Here is a tiny trained network, its code and every weight. The questions are about switching its units off for an input and a target symbol, where a switched-off unit gives its printed mean instead of its output.

import numpy as np


def w(rows, s, z=0):
    codes = np.array(rows[::2]) - 128.0
    scale = np.full(codes.shape[1], s)
    scale[-1] = z or s
    return codes * scale


def norm(h):
    return h / np.sqrt((h * h).mean(-1, keepdims=True) + 1e-5)


def softmax(a):
    e = np.exp(a - a.max(-1, keepdims=True))
    return e / e.sum(-1, keepdims=True)


def log_softmax(a):
    a = a - a.max(-1, keepdims=True)
    return a - np.log(np.exp(a).sum(-1, keepdims=True))


def net(x, mask):
    ids = ['αβγδζηθλμξπστφψ'.index(c) for c in x.split()]
    T = len(ids)
    res = E[ids] + P[:T]
    u = 0
    for l in range(3):
        r = norm(res)
        for j in range(2):
            rows = slice(2 * j, 2 * j + 2)
            q, k, v = (r @ M[l][rows].T for M in (Q, K, V))
            z = softmax(np.where(np.tri(T) > 0, q @ k.T / 2**0.5, -1e9)) @ v
            o = O[l][rows]
            res = res + np.where(mask[u + j], z, o[:, -1]) @ o[:, :-1]
        u += 2
    return log_softmax(norm(res)[-1] @ U[:, :-1].T + U[:, -1])


Q, K, V, O = {}, {}, {}, {}
E = w([
[87,145,105,148,102,110,81,141,198,73,142,117],'α',
[207,106,176,112,133,162,120,108,113,100,167,117],'β',
[134,180,152,144,100,103,154,95,125,209,167,128],'γ',
[142,182,96,148,80,138,20,68,226,124,94,110],'δ',
[156,106,139,180,129,124,99,139,84,125,134,131],'ζ',
[159,152,127,217,91,140,148,60,84,159,108,147],'η',
[94,191,129,158,139,127,198,118,84,128,131,179],'θ',
[154,45,13,88,137,141,160,161,148,165,113,138],'λ',
[145,104,90,82,101,121,122,208,141,194,93,124],'μ',
[165,85,135,143,71,142,153,229,160,194,116,161],'ξ',
[141,150,172,130,135,158,201,132,100,88,186,193],'π',
[83,123,107,117,169,98,114,98,87,147,147,95],'σ',
[128,248,144,204,155,172,91,138,182,122,127,133],'τ',
[24,190,80,204,121,123,136,92,167,59,86,147],'φ',
[134,69,104,58,121,135,123,198,139,131,156,149],'ψ',
],0.018)
P = w([
[140,136,189,113,132,64,67,83,49,134,118,220],'0',
[164,167,1,166,102,238,152,151,103,74,188,92],'1',
[234,168,63,159,210,123,175,180,163,75,157,81],'2',
[226,172,38,178,167,168,140,173,133,114,159,104],'3',
[150,125,115,152,221,155,83,143,139,108,173,162],'4',
[129,96,130,189,249,178,150,162,233,156,177,62],'5',
],0.009)
Q[0] = w([
[89,129,100,135,79,94,63,135,253,80,93,163],'0.h1',
[144,60,109,90,135,116,144,172,116,207,96,190],'0.h1',
[229,80,24,69,91,105,200,227,29,213,131,139],'0.h2',
[107,51,89,167,129,204,239,184,254,177,108,34],'0.h2',
],0.011)
K[0] = w([
[121,133,85,121,67,105,114,130,177,80,133,118],'0.h1',
[116,100,138,108,79,59,136,129,89,134,135,144],'0.h1',
[101,103,172,112,98,67,84,129,50,173,138,202],'0.h2',
[184,137,149,130,180,4,151,131,163,114,83,158],'0.h2',
],0.017)
V[0] = w([
[82,213,174,192,104,94,5,110,242,63,187,137],'0.h1',
[203,77,28,167,161,179,154,90,195,113,180,186],'0.h1',
[173,117,237,209,2,183,194,232,178,129,108,222],'0.h2',
[60,90,135,127,172,95,192,32,68,63,183,115],'0.h2',
],0.0084)
O[0] = w([
[51,190,77,197,206,193,108,149,191,71,94,87,126],'0.h1',
[40,147,82,61,172,65,118,133,92,164,134,120,193],'0.h1',
[91,136,146,108,243,188,230,101,39,248,121,45,212],'0.h2',
[152,126,121,98,78,189,52,91,186,158,145,190,12],'0.h2',
],0.013,0.011)
Q[1] = w([
[47,92,107,146,167,121,133,164,168,92,54,189],'1.h1',
[232,127,5,168,131,95,181,243,148,132,173,161],'1.h1',
[125,122,136,137,143,83,69,87,168,100,117,172],'1.h2',
[111,168,180,174,145,34,112,55,78,76,185,102],'1.h2',
],0.011)
K[1] = w([
[109,149,54,122,149,110,130,163,135,98,149,62],'1.h1',
[153,42,132,102,101,148,78,165,181,162,5,100],'1.h1',
[72,89,100,127,114,118,88,163,165,124,105,154],'1.h2',
[77,129,113,171,192,63,128,152,100,155,235,138],'1.h2',
],0.012)
V[1] = w([
[162,76,112,143,156,131,174,214,127,155,215,208],'1.h1',
[193,56,173,176,146,143,1,160,142,60,151,3],'1.h1',
[138,99,180,119,95,150,30,118,208,64,83,196],'1.h2',
[49,150,61,210,154,151,98,66,183,168,140,163],'1.h2',
],0.0075)
O[1] = w([
[87,158,145,48,171,96,68,202,106,67,93,121,158],'1.h1',
[100,24,109,86,52,152,72,64,106,115,121,82,90],'1.h1',
[106,139,103,111,182,39,249,100,151,155,92,119,5],'1.h2',
[68,143,215,30,82,100,100,163,92,157,114,154,108],'1.h2',
],0.011)
Q[2] = w([
[143,123,100,160,96,146,170,156,165,23,81,90],'2.h1',
[94,167,208,146,150,42,105,9,127,48,150,132],'2.h1',
[45,208,145,178,144,125,128,93,137,40,135,75],'2.h2',
[115,156,170,137,213,133,135,84,58,175,190,129],'2.h2',
],0.011)
K[2] = w([
[172,173,69,169,140,188,108,162,157,172,106,102],'2.h1',
[9,112,94,191,139,88,75,178,46,85,162,94],'2.h1',
[48,109,98,140,154,103,69,203,151,164,161,76],'2.h2',
[106,209,151,140,184,161,127,108,100,127,201,81],'2.h2',
],0.012)
V[2] = w([
[177,17,114,43,150,182,182,138,188,187,73,135],'2.h1',
[117,112,206,152,114,64,201,59,100,110,18,131],'2.h1',
[141,3,78,25,80,149,49,199,175,195,32,112],'2.h2',
[114,161,242,185,13,125,128,57,91,90,3,106],'2.h2',
],0.007)
O[2] = w([
[158,206,121,16,56,126,105,70,80,109,106,100,96],'2.h1',
[221,147,33,82,162,142,162,138,136,143,252,144,78],'2.h1',
[132,144,211,144,200,183,192,132,52,163,175,228,55],'2.h2',
[125,129,134,100,146,138,141,197,109,76,189,77,1],'2.h2',
],0.012,0.0055)
U = w([
[174,45,128,207,100,102,163,143,117,76,148,106,146],'α',
[115,179,179,114,158,188,132,76,137,179,90,208,116],'β',
[122,41,160,178,98,137,78,91,96,166,42,165,91],'γ',
[106,109,139,79,106,35,152,126,135,185,149,160,189],'δ',
[140,119,142,114,183,209,108,124,124,92,223,190,145],'ζ',
[137,98,120,87,135,142,84,214,189,149,215,102,99],'η',
[77,108,124,176,221,49,153,185,150,141,123,181,85],'θ',
[165,92,165,136,96,133,136,98,203,90,155,159,220],'λ',
[100,183,84,180,127,172,135,106,148,48,100,120,191],'μ',
[86,115,106,117,97,18,93,181,51,98,104,52,2],'ξ',
[162,120,110,160,133,177,62,143,170,248,131,156,80],'π',
[145,140,146,86,77,126,88,41,137,126,102,85,181],'σ',
[191,211,74,100,186,124,127,128,183,147,110,151,109],'τ',
[97,136,163,120,182,113,217,104,94,176,117,91,136],'φ',
[123,153,198,94,128,143,90,148,77,45,112,137,107],'ψ',
],0.011,0.0085)

Each question gives the input, a string of symbols that net reads in full, and the target symbol t.
The units are the heads (2 rows each of Q, K, V and O). Each row of codes is followed by its name. A weight is (code - 128) times the scale printed after its matrix; where a second scale follows, it is the last column's (O and U).
mask holds one flag per head, layer by layer. A switched-off head (its flag False) gives its mean, the last column of its rows in O, instead of its output. The means were averaged over made-up inputs and are rounded, as every weight is.
A unit's drop is (log p(t) with every unit on - log p(t) with that unit switched off) / (log p(t) with every unit on - log p(t) with every unit switched off).
The circuit of an input: a set's keep is (log p(t) with only the set's units on - log p(t) with every unit switched off) / (log p(t) with every unit on - log p(t) with every unit switched off). Starting from all 6 units, units are removed one at a time, each time the one whose removal leaves the highest keep (on an exact tie, the one counted first), for as long as the keep stays at least 0.8.
circuit, biggest first: the units of the circuit, biggest drop first
most important unit: the unit with the biggest drop
heads that matter: for each layer, one digit per head in row order, 1 if its drop is at least 0.15 and else 0, layers parted by /
input σ δ δ γ η, target α: circuit, biggest first : (0.h2; 1.h1)
input μ η ζ λ λ α, target μ: heads that matter : 10 / 00 / 00
input ξ μ τ ξ η, target ξ: circuit, biggest first : (2.h2)
input λ ξ σ, target θ: circuit, biggest first : (0.h2; 2.h1; 1.h2)
input ψ δ δ γ, target ψ: circuit, biggest first : (1.h2; 0.h1; 1.h1)
input φ ξ φ θ, target δ: circuit, biggest first : (0.h2; 1.h2)
input η τ β ξ, target η: heads that matter : 11 / 10 / 01
input α γ ξ φ α ξ, target μ: heads that matter : 10 / 00 / 00
input η λ ξ λ, target η: circuit, biggest first : (2.h2; 0.h2)
input α φ δ ζ, target γ: circuit, biggest first : (0.h2; 2.h1)
input γ ξ α λ, target ζ: circuit, biggest first : (1.h1; 0.h1; 0.h2; 2.h2)
input δ θ λ φ ξ μ, target θ: circuit, biggest first : (0.h2; 2.h2)
input λ π ξ π, target θ: circuit, biggest first : (0.h2; 2.h1; 0.h1; 1.h2)
input η δ μ α β, target α: heads that matter : 11 / 11 / 10
input π ξ γ, target β: circuit, biggest first : (0.h2)
input φ η λ, target β: circuit, biggest first : (0.h1; 0.h2; 2.h2; 1.h2)
input μ ζ λ ξ, target α: circuit, biggest first : (0.h1; 1.h2)
input δ θ φ λ, target θ: circuit, biggest first : (0.h2; 0.h1; 1.h2; 2.h1)
input λ σ α θ, target θ: heads that matter : 01 / 00 / 10
input ψ η ξ, target γ: most important unit : 1.h2
input θ π σ τ ψ μ, target σ: heads that matter : 11 / 01 / 10
input φ θ α π ζ μ, target β: heads that matter : 11 / 11 / 01
input γ β β, target η: heads that matter : 11 / 01 / 01
input λ λ ξ λ ξ, target δ: heads that matter : 10 / 00 / 00
input λ λ δ ξ ξ η, target α: heads that matter : 11 / 10 / 10
input μ η μ, target α: heads that matter : 10 / 01 / 00
input γ ξ λ σ ψ, target ζ: most important unit : 1.h1
